Below are the code and all the weights of a small trained network. Each question names an input and a target symbol and asks about switching units off, where a switched-off unit gives its printed mean instead of its output.

import numpy as np


def w(rows, s, z=0):
    codes = np.array(rows[::2]) - 128.0
    scale = np.full(codes.shape[1], s)
    scale[-1] = z or s
    return codes * scale


def norm(h):
    return h / np.sqrt((h * h).mean(-1, keepdims=True) + 1e-5)


def f(y):
    return y / 2 * (1 + np.tanh(0.7978845608 * (y + 0.044715 * y**3)))


def softmax(a):
    e = np.exp(a - a.max(-1, keepdims=True))
    return e / e.sum(-1, keepdims=True)


def log_softmax(a):
    a = a - a.max(-1, keepdims=True)
    return a - np.log(np.exp(a).sum(-1, keepdims=True))


def net(x, mask):
    ids = ['ΓΘΩαδεζηλμξπστφψ'.index(c) for c in x.split()]
    T = len(ids)
    res = E[ids] + P[:T]
    r = norm(res)
    for j in range(2):
        rows = slice(4 * j, 4 * j + 4)
        q, k, v = (r @ M[0][rows].T for M in (Q, K, V))
        z = softmax(np.where(np.tri(T) > 0, q @ k.T / 4**0.5, -1e9)) @ v
        o = O[0][rows]
        res = res + np.where(mask[j], z, o[:, -1]) @ o[:, :-1]
    y = f(norm(res) @ A[0][:, :-1].T + A[0][:, -1])
    res = res + np.where(mask[2:6], y, B[0][:, -1]) @ B[0][:, :-1]
    return log_softmax(norm(res)[-1] @ U[:, :-1].T + U[:, -1])


Q, K, V, O, A, B = {}, {}, {}, {}, {}, {}
E = w([
[96,102,193,156],'Γ',
[111,154,176,100],'Θ',
[93,107,197,221],'Ω',
[188,163,60,183],'α',
[85,87,192,98],'δ',
[148,79,153,176],'ε',
[115,86,190,143],'ζ',
[112,167,112,45],'η',
[121,145,139,59],'λ',
[168,190,72,162],'μ',
[141,174,129,137],'ξ',
[125,166,108,108],'π',
[141,134,136,254],'σ',
[119,168,143,118],'τ',
[100,132,117,88],'φ',
[178,159,142,85],'ψ',
],0.017)
P = w([
[50,119,145,75],'0',
[143,149,75,44],'1',
[85,156,220,138],'2',
[65,70,103,157],'3',
[190,87,84,56],'4',
[114,194,147,73],'5',
[147,109,44,196],'6',
[246,74,74,125],'7',
[182,124,201,130],'8',
[68,37,100,160],'9',
],0.012)
Q[0] = w([
[113,208,153,238],'head 0',
[168,130,115,167],'head 0',
[215,115,26,92],'head 0',
[172,110,130,79],'head 0',
[152,206,178,109],'head 1',
[79,178,18,71],'head 1',
[112,121,254,51],'head 1',
[64,220,141,90],'head 1',
],0.0079)
K[0] = w([
[173,89,104,186],'head 0',
[107,42,141,124],'head 0',
[173,115,60,199],'head 0',
[1,177,123,123],'head 0',
[128,145,150,142],'head 1',
[76,135,188,118],'head 1',
[124,64,112,94],'head 1',
[114,223,182,60],'head 1',
],0.0094)
V[0] = w([
[64,228,117,47],'head 0',
[156,34,47,171],'head 0',
[182,2,18,211],'head 0',
[202,86,124,197],'head 0',
[166,14,210,129],'head 1',
[20,150,9,195],'head 1',
[254,164,114,165],'head 1',
[16,119,115,65],'head 1',
],0.0053)
O[0] = w([
[225,39,144,146,230],'head 0',
[3,122,88,142,54],'head 0',
[141,22,185,75,2],'head 0',
[104,200,191,118,33],'head 0',
[179,118,166,57,125],'head 1',
[193,7,164,58,117],'head 1',
[237,128,227,30,43],'head 1',
[231,103,188,154,218],'head 1',
],0.0053,0.0061)
A[0] = w([
[166,217,252,135,253],'neuron 0',
[100,129,14,254,255],'neuron 1',
[78,104,203,56,179],'neuron 2',
[185,107,178,102,134],'neuron 3',
],0.0078,0.0027)
B[0] = w([
[111,199,179,119,208],'neuron 0',
[124,98,188,140,254],'neuron 1',
[79,155,91,209,129],'neuron 2',
[147,246,92,91,152],'neuron 3',
],0.013,0.0066)
U = w([
[119,243,161,217,203],'Γ',
[55,189,208,59,174],'Θ',
[195,192,155,80,224],'Ω',
[138,108,164,97,8],'α',
[52,126,104,139,112],'δ',
[75,118,136,104,38],'ε',
[64,144,71,186,138],'ζ',
[107,119,117,117,30],'η',
[118,113,98,104,121],'λ',
[100,120,113,120,43],'μ',
[142,121,141,178,4],'ξ',
[109,116,122,120,47],'π',
[221,49,87,66,190],'σ',
[135,96,179,132,24],'τ',
[89,1,141,174,186],'φ',
[204,106,146,129,100],'ψ',
],0.0097,0.0037)

Each question gives the input, a string of symbols that net reads in full, and the target symbol t.
The units are the heads (4 rows each of Q, K, V and O) and the neurons (one row each of A and B). Each row of codes is followed by its name. A weight is (code - 128) times the scale printed after its matrix; where a second scale follows, it is the last column's (O, A, B and U).
mask holds one flag per unit, heads first, then neurons. A switched-off unit (its flag False) gives its mean, the last column of its rows in O or B, instead of its output. The means were averaged over made-up inputs and are rounded, as every weight is.
A unit's drop is (log p(t) with every unit on - log p(t) with that unit switched off) / (log p(t) with every unit on - log p(t) with every unit switched off).
The circuit of an input: a set's keep is (log p(t) with only the set's units on - log p(t) with every unit switched off) / (log p(t) with every unit on - log p(t) with every unit switched off). Starting from all 6 units, units are removed one at a time, each time the one whose removal leaves the highest keep (on an exact tie, the one counted first), for as long as the keep stays at least 0.8.
circuit, biggest first: the units of the circuit, biggest drop first
most important unit: the unit with the biggest drop
k most important neurons: the k neurons with the biggest drops, biggest first
heads that matter: for each layer, one digit per head in row order, 1 if its drop is at least 0.15 and else 0, layers parted by /
drop of u: that unit's drop, to one decimal
input λ φ ζ π, target φ: most important unit : neuron 0
input φ φ φ φ ξ, target σ: heads that matter : 10
input φ φ η Θ φ Θ π, target φ: 2 most important neurons : neuron 1; neuron 0
input ζ ζ ε ζ τ Θ ζ δ, target Ω: circuit, biggest first : neuron 3; head 1
input δ τ φ φ σ δ φ ξ Θ η, target φ: 3 most important neurons : neuron 0; neuron 1; neuron 3
input Ω ψ δ, target Γ: circuit, biggest first : neuron 2; neuron 1
input δ Ω ζ φ α φ τ, target φ: 2 most important neurons : neuron 0; neuron 3
input ε δ Θ λ ζ, target Ω: 2 most important neurons : neuron 3; neuron 1
input φ φ φ φ Γ, target σ: 2 most important neurons : neuron 0; neuron 1
input Θ φ φ φ φ δ ξ, target φ: 3 most important neurons : neuron 0; neuron 1; neuron 3
input σ Θ φ α, target φ: drop of neuron 0 : 0.1
input Θ ζ φ Θ, target φ: drop of neuron 3 : 0.2
input Θ ζ ζ Θ τ λ α φ ε η, target φ: drop of neuron 0 : 0.2
input ε φ δ λ, target φ: circuit, biggest first : neuron 0
